Each row has a name. Each piece below is followed by the name of the row it came from, unless a question asks for something else. Each question is about the rows just above it.

[-8, 0, -36, -2, -85, 26, -2, -31, -3, -11, 22, -58, -51, -69, 50, 44, -19, 27, 1, 6, -18, -52, -36, -14, 27, 31, 23, 0, -55, 57, -37, 39, 19, 28, 60, -28, -32, -75, -12, -7, 15, -42, -31, -47, -1, 62, -16] = Gibo
[-32, 5, -7, 58, -40, -16, -1, 5, 27, 26, 42, -31, -16, -48, 5, 68, -21, 16, 7, 22, 6, -40, -36, -1, 17, -12, 9, -10, -40, 22, -35, 16, 1, -15, -7, -37, -43, -27, -9, 14, 20, 19, -45, -15, -15, -12, 17] = didu
[6, -8, -11, 17, -39, 76, -26, -9, 10, -27, 24, 10, -36, 6, 16, 22, -24, 22, -2, 6, -18, -1, -14, -29, 35, 31, 33, 12, -26, 43, -49, 48, 40, -6, 34, 0, -73, -9, -33, -2, 13, 2, -52, 7, -10, 42, 1] = Nef
[-37, 8, -4, -28, 32, -42, -5, 41, 35, -24, -13, 7, -55, 13, 5, -61, 28, -18, 6, 11, 18, 5, 53, 5, -23, -21, 6, -42, 19, -69, 36, -33, 48, 3, -24, 8, 37, 17, -21, -1, -27, 31, 13, -1, 17, -25, 7] = fetar
[-8, 0, -36, -2, -85, 55, -40, -31, -3, -11, 22, -58, -51, -69, 50, 21, -19, 27, 1, 6, -18, -52, -36, -14, 27, 31, 23, 0, -55, 57, -37, 39, 19, 28, 60, -28, -32, -75, -12, -7, 15, -42, -31, -47, -1, 62, -16] = karis
[-32, 5, -7, 58, -40, -16, -1, 5, 27, 26, 42, -31, -16, -48, 5, 68, -21, 16, 7, 22, 6, -40, -36, -1, 17, -12, 9, -10, -40, 22, 43, 32, -38, 10, 80, 6, 39, -55, 23, -19, 7, -49, 44, -38, 8, 28, 9] = kitot
[16, 0, 31, -5, 70, -45, 32, 22, 0, 9, -27, 46, 37, 55, -47, -30, 19, -25, -3, -3, 15, 39, 31, 19, -29, -19, -29, 5, 38, -45, 36, -40, -19, -23, -65, 16, 36, 61, 7, 6, -1, 31, 27, 41, 1, -59, 11] = zub
[42, -32, 35, -21, 30, 4, 38, 4, -20, 18, -32, 26, 45, 34, 16, -59, 17, -41, -14, -17, 29, 14, 0, 40, -2, 14, 5, -2, 25, -10, -8, -23, 30, 12, -35, 23, 2, 39, -11, -1, -16, 1, 3, 24, 8, 11, -26] = vudar
[72, 2, 20, -39, 55, 34, 15, -37, -59, -7, -47, 48, 8, 67, -52, -25, 1, -2, -10, -27, -26, 67, 12, -9, -19, 17, -40, 59, 38, 15, -61, -25, -22, -39, -109, -13, -63, 76, 3, 32, 24, 48, -48, 61, -23, -54, 3] = foni
[-37, 8, -4, -28, 32, -42, -5, 41, 35, -24, -13, 7, 15, 13, 5, -61, 28, -18, 6, 11, 18, 5, 53, 5, -23, -21, 6, -42, 19, -69, 36, -33, 48, 3, -24, 8, 37, 17, -21, -1, -27, 31, 13, -1, 17, -25, 7] = Toso
Number of entries in [-8, 0, -36, -2, -85, 26, -2, -31, -3, -11, 22, -58, -51, -69, 50, 44, -19, 27, 1, 6, -18, -52, -36, -14, 27, 31, 23, 0, -55, 57]:	30
find: [6, -8, -11, 17, -39, 76, -26, -9, 10, -27, 24, 10, -36, 6, 16, 22, -24, 22, -2, 6, -18, -1, -14, -29, 35, 31, 33, 12, -26, 43, -49, 48, 40, -6, 34, 0, -73, -9, -33, -2, 13, 2, -52, 7, -10, 42, 1]	Nef
find: [-8, 0, -36, -2, -85, 26, -2, -31, -3, -11, 22, -58, -51, -69, 50, 44, -19, 27, 1, 6, -18, -52, -36, -14, 27, 31, 23, 0, -55, 57, -37, 39, 19, 28, 60, -28, -32, -75, -12, -7, 15, -42, -31, -47, -1, 62, -16]	Gibo
Number of entries in [-37, 8, -4, -28, 32, -42, -5, 41, 35, -24]:	10

[-8, 7, -17, 25, 22, -20, 22, -22, 16] : bav
[13, 10, -29, 7, 26, -12, 21, -7, 0] : peti
[23, -15, 41, -41, -50, 64, -40, 35, -24] : Kabem
[39, 22, 20, 37, -5, -8, -39, 10, -15] : Bufu
[-10, -48, 74, -91, -92, 107, -49, 50, -20] : sog
[-28, 26, -21, 79, 44, -86, 19, -50, 31] : negeg
[12, 29, -52, 47, 61, -64, 31, -24, 8] : Paz
[-7, -39, 58, -83, -74, 86, -40, 50, -26] : renul
find: [-7, -39, 58, -83, -74, 86, -40, 50, -26]	renul
find: [-28, 26, -21, 79, 44, -86, 19, -50, 31]	negeg
How many entries does [-28, 26, -21, 79, 44] have?	5

[-2, 0, 2, 2, 2, -4, 0, -2, 2, -1, 3, -5, 1, 4, 2, 5, 5, 3, 1, 1] = peza
[4, -13, -5, 1, 51, -50, -50, -8, -16, 51, -44, -29, -2, -8, -14, -3, -42, 49, -25, -4] = molol
[-86, -2, -85, -104, 11, 30, 11, 84, 4, 9, -27, 76, 112, 116, -69, 89, -32, 17, -4, 12] = gugo
[-2, 0, 2, 2, 2, -4, 0, -2, 2, -1, 3, -5, 1, 4, 2, 5, 5, 3, 5, -5] = rup
Where do [-86, -2, -85, -104, 11, 30, 11, 84, 4, 9, -27, 76, 112, 116, -69, 89, -32, 17, -4, 12] appear?	gugo
Count the entries of [-2, 0, 2]:	3
[-2, 0, 2, 2, 2, -4, 0, -2, 2, -1, 3, -5, 1, 4, 2, 5, 5, 3, 1, 1] is in which row?	peza
Count the entries of [-2, 0, 2, 2, 2, -4, 0, -2, 2, -1, 3, -5]:	12

[13, 106, 29, -116, 13, 84, -28, 48, 55, 87, -33] : zor
[-28, -67, 7, 13, 39, -65, 39, 92, 16, -17, -7] : zum
[17, 74, 15, -70, 0, 71, -29, 28, 18, 60, -8] : reg
[27, 4, -45, -5, -1, -41, -11, -61, 34, -24, 7] : Tidim
[35, 40, -7, -11, -25, 67, -38, 0, -40, 28, 40] : kat
[-76, -35, 64, 36, 5, -21, 56, -17, -3, -21, -72] : Bavi
[21, 20, -4, 1, -18, 43, -24, 4, -32, 16, 31] : begof
Count the entries of [17, 74, 15, -70, 0, 71]:	6
How many entries does [27, 4, -45, -5, -1, -41, -11, -61, 34, -24, 7] have?	11
[13, 106, 29, -116, 13, 84, -28, 48, 55, 87, -33] is in which row?	zor
Count the entries of [13, 106, 29, -116, 13]:	5
How many entries does [35, 40, -7, -11, -25, 67, -38, 0] have?	8

[-33, 6, 60, 9, 47, 51, -6, 24, 53, 88, -40, -27, 51, -33, 60, 4, -20, 22, 46, -29, -13, 33, -10, 0, -21, -49, -35, 16, 68, 2, -58, 41, 23, 53, -112, -46, 62, -17, -18, 75, -14, 2, 28] -> kov
[7, 18, 66, 31, 57, 56, -24, 14, 29, 77, -2, -44, 49, -32, 27, 23, -31, -50, 99, -38, -24, 17, 0, -2, -16, -58, -22, 54, -3, 4, -96, 45, 7, 35, -71, -28, 46, -9, 22, 82, 15, -44, 10] -> Pon
[-15, 68, 72, -6, -50, 92, -54, 32, 64, 30, -65, -37, 74, -70, -5, 1, -2, -43, 99, -70, -27, 5, 9, 37, 2, -51, -19, 23, -73, -18, -9, 76, 20, 11, -20, -35, -21, -48, 3, 40, 8, 8, -13] -> Nare
[-9, -1, 57, 21, -47, 89, -48, 5, 83, 61, -35, -62, 67, -27, 0, 17, -9, -17, 84, -54, -18, 60, 10, 72, 14, -34, -45, 15, -66, -18, -4, 64, 19, -10, -32, -37, -18, -43, -8, 35, 11, 8, -6] -> neke
[-9, -1, 57, 21, -47, 89, -48, 5, 83, 61, -35, -62, 67, -27, 0, 17, -9, -17, 84, -54, -18, 60, 10, 72, 14, -34, -45, 15, -66, -18, -4, 64, 19, -10, -22, -37, 27, -44, 4, 49, 33, -6, 29] -> Fab
[-79, 26, 43, 24, 77, 28, -30, -6, 55, 65, 5, 16, 63, -61, 77, 12, 31, 21, 66, -31, -12, 12, -35, -25, -34, -20, -28, 56, 37, 5, -33, 30, 6, 25, -90, -34, 33, 31, 11, 62, -9, -13, 52] -> gif
[-88, 0, 33, -6, 97, -11, -45, -44, 11, 27, -15, -17, 62, -75, 66, -23, 15, 67, 83, 22, 6, 44, -47, 23, -34, -20, 3, 61, 47, 31, -47, 51, 19, -24, -76, -40, 49, 15, -15, 100, -1, 27, 20] -> ravo
[-47, 47, 108, -3, 103, 34, -19, -9, 54, 66, -30, -5, 60, -29, 61, 9, 11, -11, 62, -32, -21, 3, -19, -5, -24, -74, -36, 46, 48, 15, -57, 39, -7, 2, -92, -36, 16, 17, -14, 87, 6, -3, 33] -> Dakul
[-22, 22, 48, -4, 46, 53, -43, 37, 59, 73, -69, -38, 61, -48, 39, 35, -24, -67, 88, -69, 9, 32, -42, 20, -36, -25, -44, 23, 5, 1, -22, 32, 17, 20, -25, -57, 56, -55, 26, 54, 29, -12, 40] -> Lub
[-89, -15, 30, -19, 72, -26, -13, -35, 9, 54, -19, -30, 51, -78, 85, -46, -2, 57, 63, 7, 6, 22, -47, 12, -12, -22, 0, 55, 47, 13, -34, 46, 3, -10, -81, -36, 54, 28, -24, 104, -7, 31, 23] -> tiluz
[0, 18, 56, 24, 10, 57, -17, 25, 46, 57, -49, -40, 78, -51, 34, 44, -26, -37, 87, -77, -42, 47, 1, 73, 18, -22, -54, 32, -66, 16, -42, 72, 36, 17, -19, -36, 35, -18, 8, 49, 16, -36, 58] -> dumak
[-64, -4, 71, 49, 80, 16, -34, -28, 30, 94, 2, -5, 60, -73, 60, 29, 19, -12, 78, -23, -12, 3, -4, 17, -46, -41, -41, 52, 30, 30, -26, 21, -21, 14, -77, -33, 21, 29, -24, 89, 13, -30, 44] -> Vud
Number of entries in [-47]:	1
find: [7, 18, 66, 31, 57, 56, -24, 14, 29, 77, -2, -44, 49, -32, 27, 23, -31, -50, 99, -38, -24, 17, 0, -2, -16, -58, -22, 54, -3, 4, -96, 45, 7, 35, -71, -28, 46, -9, 22, 82, 15, -44, 10]	Pon
Number of entries in [-22, 22, 48, -4, 46, 53, -43, 37, 59, 73, -69, -38, 61, -48, 39, 35, -24, -67, 88, -69, 9, 32, -42, 20, -36, -25, -44, 23, 5, 1, -22, 32, 17, 20, -25, -57, 56, -55, 26, 54, 29, -12, 40]:	43
How many entries does [-9, -1, 57, 21, -47] have?	5
find: [-88, 0, 33, -6, 97, -11, -45, -44, 11, 27, -15, -17, 62, -75, 66, -23, 15, 67, 83, 22, 6, 44, -47, 23, -34, -20, 3, 61, 47, 31, -47, 51, 19, -24, -76, -40, 49, 15, -15, 100, -1, 27, 20]	ravo

